Here are made-up things, facts about them, and rows of numbers that follow some of those facts. Name the thing behind each unnamed row.

How the things are related:
bigul: is of sort; stusten: is directly part of
{(110),(372),(393),(548),(123),(533),(739),(212),(186),(593),(747),(63),(708),(279),(95),(760),(329),(667),(540)} bigul trukal
{(76),(182),(354),(645),(66),(28),(388),(749),(584),(517),(164),(240),(20),(218),(131),(337),(111),(19),(658)} bigul dreskebrik
{(627),(451),(596),(638),(794),(510),(400),(89),(782),(25)} bigul druklekan
{(110),(627),(111)} stusten (650)
{(372),(645)} stusten (432)
{(76)} stusten (356)
{(182),(708)} stusten (291)
{(354),(186)} stusten (545)
{(66)} stusten (477)
{(393),(584)} stusten (82)
{(28),(63),(782)} stusten (223)
{(548),(89)} stusten (302)
{(388)} stusten (704)
{(123),(794)} stusten (544)
{(533)} stusten (553)
{(451),(95),(218)} stusten (395)
{(739),(517)} stusten (88)
{(749),(747),(596)} stusten (754)
{(212),(638),(131)} stusten (229)
{(593),(658)} stusten (470)
{(279),(25)} stusten (27)
{(164),(329)} stusten (797)
{(760),(510),(337)} stusten (805)
{(240)} stusten (104)
{(20)} stusten (387)
{(400)} stusten (405)
{(667)} stusten (426)
{(19),(540)} stusten (647)

Named rows:
[ 20  43 -26  23 -13   9 -35 -34 -24  16 -19 -10  40  10  25  45 -15] : (63)
[-14 -58  16 -12   1 -24  17   6 -25   5 -42 -23  12   3  28 -17   3] : (754)
[-16  31 -57  32  19  23  21 -39 -13  35 -19  19  -6  12   8 -39 -42] : (747)
[-51  10   0  -1  -5  46   0  11  24   1   3  15 -30   9 -13 -45  -3] : (749)
[ 17  23 -19  32   1  -1  14 -24 -39  16  -1   0  15  11  14   0 -30] : (548)
[  5 -53  23 -17 -27 -37  13   9 -21  -9 -18 -29  30  -9  18   8  13] : (302)
[ -4  13  13  -5 -18  18   3  20  18 -22  34  12 -12   0 -10 -11  11] : (584)
[ 15 -23   6 -44  17 -42   3  35  10  -5 -38 -32  19  24   9  28  25] : (229)
[ 30  57 -35   2  48 -10   4   1  -7  25 -25  -7   9  47   8  19 -18] : (212)
[ 34  38 -24  32  29  10  -3 -24 -24   5 -10  -5  -4   4  -5   5 -26] : (186)
[ 19 -38  10 -14   8 -32   7   4 -10 -26 -18 -31  18 -18   6   9  10] : (545)
[-29  -2 -13  27  -3  14 -26   6   5  43 -10  52 -60   3  -3   5 -11] : (451)
[-12  29 -23  -8 -19  27   0   7  47 -18  38  26 -20 -16 -27 -22  15] : (66)
[ 11 -46  16 -19 -12 -35   2   7 -15 -12 -21 -26  24  -7  17   7  11] : (477)
[ 22  16 -11  37  30  12  16 -27 -26  15  -8  -8   6  11   9   8 -31] : (372)
[-58  42  -5 -17  32  14 -30   1  32  35  57  44 -40 -36 -35 -10   6] : (510)
[-13  18  -3   2 -13  34 -11   5  19 -11  11   0 -28   1 -12 -11  -3] : (388)
[  9 -44  14 -18 -11 -35   8  11 -14 -15 -18 -27  22 -12  17   8  12] : (387)
[-37  -6   6  11   1  13 -12  -3  10  33   7  33 -31  -1 -22  11  11] : (400)
[ 11 -45  15 -21 -15 -37   6  12 -11 -14 -20 -26  22  -9  16   7   9] : (356)

Rows to name:
[-12  27  -7  -2 -37  34 -38 -10  28 -14   5  -9   5  -4   4  29   9] : (28)
[ 10  -9  12 -44  13 -49 -11  25   2 -12  18 -23   5 -37   7 -13  14] : (805)
[  8  69 -10  -3  54   9 -18 -13   7  17  32   7 -12 -20 -13 -12 -15] : (760)
[  5 -36  23 -16 -12 -25 -19  21 -27  -4 -36  -6   9   4  29   5  -3] : (395)
[  8 -35   9 -22 -36 -34 -24  -4 -10 -18 -25 -36  52 -13  32  46  23] : (223)
[-30  13 -15 -13  36  -2  -2  19  33  39  -5  30 -33  30 -17  28  14] : (638)
[-45 -15  13  11 -15  12  -9  -4   2  39  10  32 -29  -7 -22  10  11] : (89)
[ 43 -47  20 -19  -3 -18  12   0  -5 -10 -27 -13  26  19  30 -12   5] : (650)
[  7  26  -1   5   8  20  -4  14  28 -37  35  12 -25  -6 -21  -8  11] : (354)

